In the rows, zero is written as 128.
Each row has two labels, one from each of two sets.
[ 91  74 124 109 140 121 117 111 116 126 180 126  91 138 185  89 212 148
  97 138 111 121 142 126 138 126 134 103  93 135  97  76 131 156 136 131
 124 134 106 115 118 137 115 186 123 121 112 141 114 128 131 127 142 153
 151 143 153 133 148 145 115 138 114 101  98 141  98 134 121 168 135 101
 139 122 146 121 137 129 186 106] : [34] & (61)
[113 117 115 110 146 106 150 136 142 142 105 129 159 176 175 118 191 104
  90  95 150 163 113 112 110 106 108 103 110 171 101 128 144 110 171 141
 124 114 123 174 107 123 127 189 121 124 116 151 119 111 103 135 119 184
 108  86 106 147 138 126 131 175 148 139 141 137 152 108 122 156  87 139
 125 138 115 106 128 175 118 134] : [34] & (56)
[141 117 121 124 145 110 136 132 119 100 166 120 115  96  93 139 113  81
 141 145  97 134 123 123 129 137 115 142 135 135 140 100 125 131  85 115
 168 146 127  79 107 117 139 148 122 128  92 114 127 128 106 148 140 145
 116 153 154  96 123 124 122  79 130 117 123 110 140 140 123 145 138 136
 109 148 136 144 127  96 132 130] : [33] & (61)
[132 113 105 114 134 111 139 135 149 138 140 128 131 173 178 110 191 124
 101 113 145 140 100 106 120 132 139  74 109 143 100 119 140 126 185 155
 131 110 129 162 120 126 107 161 128 103 109 154 119 105 117 105 150 188
 106  78 132 135 136 146 100 167 139 135 151 148 123 125 118 175 102 122
 167 116 136 111 140 164 157 122] : [34] & (56)
[ 99 147 120 102 135 110 136 127 131 159 122 125 135 170 188 100 178 126
  78 102 149 145 128 113 120  92  91  89 112 157  96 112 135 108 156 139
 105 113 114 162  97 146 137 184 125 113 130 162 114 116 119 118 118 173
 130 107 121 147 159 133 126 177 134 118 145 144 133 108 115 140  99 137
 138 121 124  98 127 170 137 120] : [34] & (56)
[147 125 116 103 126 109 135 122 121 169 135 114 131 121 146 115 125  91
 130 126 110 138 118 101 118 108 111 114 176 130 117  89 152 100  90 138
 126 137 127 102  97 143 131 127 134 105 143 136 123 137 114 112 118 168
 122 125 148 124 154 131 113 120 149 116 155 141 124 106 129 106 113 158
 135 121 152  92 134 150 139 127] : [33] & (56)
[138 145 127 127 134 131 113 109 114 104 183 119 105 109 127 103 131 140
 139 143  90 121 152 116 137 128 140 139 144 105 138  74 116 139  90 122
 136 136 115  70 117 141 102 138 141 153 137 122 125 144 140 115 143 131
 157 162 159 116 129 131 139  96 110  96  96 128  98 148 126 131 141 119
 145 126 159 113 137 110 176 105] : [40] & (61)
[107  56 130  81 143 125 113 125  82 142 242 129  72  93 142 118 130 105
 111 160  81 137 154 134 155  93  93 124 109 123 105  51 130 154  25 112
 146 157 108  79  82 139 128 139 124  89  91 143 130 151 111 159 143 139
 145 179 174  88 165 140 100  88 103 107  78 118 109 133 153 122 141 110
 125 132 153 126 117  97 191 131] : [33] & (61)
[108  77 130 109 138 132 108 118 114 118 204 129  76 144 178  99 193 156
  95 146 110 113 139 136 153 124 150  85  68 122  98  93 126 167 153 133
 132 135 107 131 126 129 104 164 120 107  93 141 113 114 145 128 158 139
 144 131 158 128 149 150 101 150 110 110 109 139  99 148 126 192 123  85
 160 114 148 136 133 123 199 120] : [34] & (61)
[136 143 127  95 141 112 128 131 120 113 188 114 119 111 122 128 109  90
 104 165  92 157 135 118 144  96 122 102 108 149 123 100 137 144 108 109
 164 141 114 101 126 135 158 140 117 101  90 121 129 103 117 128 142 136
 127 145 163 131 144 121 117 112 130  93 157 123 131 158 142 187 132 144
 143 130 143 140 114 102 138 121] : [34] & (61)
[112 116 129 118 158 140 126 135 103  89 211 127 105 128 126 123 139 124
 117 119 104 162 147 130 132 103 100 147 111 126 124  67 108 126  49 125
 155 134 113  82  85 130 105 180 135 134 116 145 125 152 109 167 140 148
 147 154 148  79 130 123 139 110 102 106  60 101 129 130 139  99 121 116
 125 144 144 116 135 100 188 125] : [33] & (61)
[103 150 127 103 152 122 127 132 123 102 203 132 116 140 143 123 124 146
  83 144 105 134 143 141 141  89 116  96  53 152 123 118 113 146 138 108
 156 130 114 135 135 140 144 141 120 110  90 149 134 123 130 119 145 129
 136 139 130 119 140 119 137 135 108 114 144 129 128 153 136 183 131 112
 163 134 139 152 111 118 157 109] : [34] & (61)
[ 96 123 126  83 162 118 128 137 123  93 252 134 109 157 162 130 166 127
  60 147 110 149 143 137 144  72 119  61  34 141 100 101 112 158 144 121
 156 125 117 150 118 135 139 172 113  87  63 161 132 100 118 137 154 151
 126 132 147 113 154 127 114 153 112 110 132 130 137 158 145 200 116 108
 170 113 141 148 112 110 188 121] : [34] & (61)
[101  85 123  99 144 106 123 130 124 128 176 130 106 137 175 107 178 125
  83 143 123 126 134 131 138  96 127  91  70 158 100 101 133 155 152 116
 127 139 100 138 131 135 147 179 108 103  80 152 121 106 116 129 142 144
 129 128 142 145 155 133 112 142 117 103 144 136 124 149 130 198 120 108
 141 126 134 142 115 128 156 113] : [34] & (55)
[ 96  83 121 106 134 110 120 113 120 170 138 125 121 172 216  74 222 149
  78  99 143 140 135 113 126  92 112  88 122 149  84  71 146 115 139 156
  88 115 101 145 101 152 115 190 129 125 148 177 106 132 125 115 124 178
 151 113 143 147 161 144 120 174 131 109 109 155 107 110 109 133 100 122
 138 109 141  81 133 182 183 103] : [34] & (56)
[136  98 121  99 130 109 134 129 116 163 138 122 127 117 133 127 126  75
 123 134 119 137 120 109 133 112 105 117 153 140 109 102 152 118  88 130
 132 141 122 113  95 130 149 135 116 104 123 136 122 123 105 140 122 154
 119 133 144 131 148 136 105 119 142 108 134 137 135 113 135 113 119 158
 119 133 131 105 122 136 125 140] : [33] & (56)
[103  86 125  80 127 110 126 129 109 164 185 126 115 159 199  99 177 121
  66 125 128 138 137 122 147  76 105  81 101 151  76  88 142 133 122 143
 112 124 107 148 108 143 135 171 114  89 122 161 117 123 140 136 123 160
 139 131 147 139 170 142 106 172 123  99 117 142 118 114 129 142 103 129
 149 121 140  99 125 148 175 127] : [34] & (55)
[111 109 135 138 146 136 123 110 112 120 165 130 104 128 148 100 150 162
 127 115 106 127 153 134 130 117 109 151 121 118 131  74 114 122  83 115
 123 131 107  94 109 136 102 158 142 153 137 145 130 154 131 126 132 136
 164 156 135 107 136 130 148 105 106 113  71 127 108 130 125 110 136 107
 114 131 136 116 138 128 171 105] : [40] & (61)
[ 89  74 123 100 146 123 130 140 110 127 196 134 106 149 173 118 171 136
  81 127 125 143 139 145 136 101 109 100  60 149  95  97 124 148 125 127
 128 133 112 157 108 135 125 169 118  99  90 162 124 125 119 150 140 151
 138 130 137 123 148 135 110 152 113 124 105 126 127 123 135 157 112  98
 136 128 133 138 121 128 173 127] : [34] & (61)
[ 96  71 125 112 159 120 124 121 106 132 173 129  99 123 162 104 162 136
  99 130 109 137 139 144 136  97  99 132  81 119 103  74 127 133  98 101
 127 149 106 116 106 131 148 181 116 126  92 150 119 139 116 152 129 143
 145 151 137 121 143 133 130 124 107 114 106 127 121 134 130 180 130 109
 110 139 127 139 126 124 154 114] : [34] & (61)
[118  63 122  93 134 105 107 118 112 129 189 123  80 132 179  89 208 120
 107 154 105 115 130 114 149 124 140  97 102 131  97  71 143 167 127 135
 133 143 105 104 117 131 118 180 119 111  91 139 120 113 131 132 151 158
 138 144 171 131 158 138  90 131 121 100 110 137  99 147 132 180 128 110
 144 125 155 121 133 129 191 108] : [34] & (61)
[138 108 134 131 151 137 131 124 111 103 186 123 103 108 102 129 127 126
 149 131  97 141 134 129 131 131 116 158 126 113 141  75 118 130  66 128
 159 140 124  71  97 118 100 151 144 139 113 130 131 148 112 151 143 146
 147 155 150  82 124 129 130  83 114 124  78 118 124 137 139 118 139 115
 122 141 143 134 137 101 172 119] : [33] & (61)
[114  48 113 137 158 139 118 114  99 122 170 127  72 110 141 104 175 143
 139 127 103 128 138 140 137 139 121 159 117 109 125  63 121 136  69 122
 135 155 120  95 104 123  93 164 137 136 105 141 124 161 117 164 135 151
 146 157 161  99 131 147 113  87 111 125  63 118 106 128 138 119 144  82
 103 143 135 139 141 116 180 113] : [40] & (61)
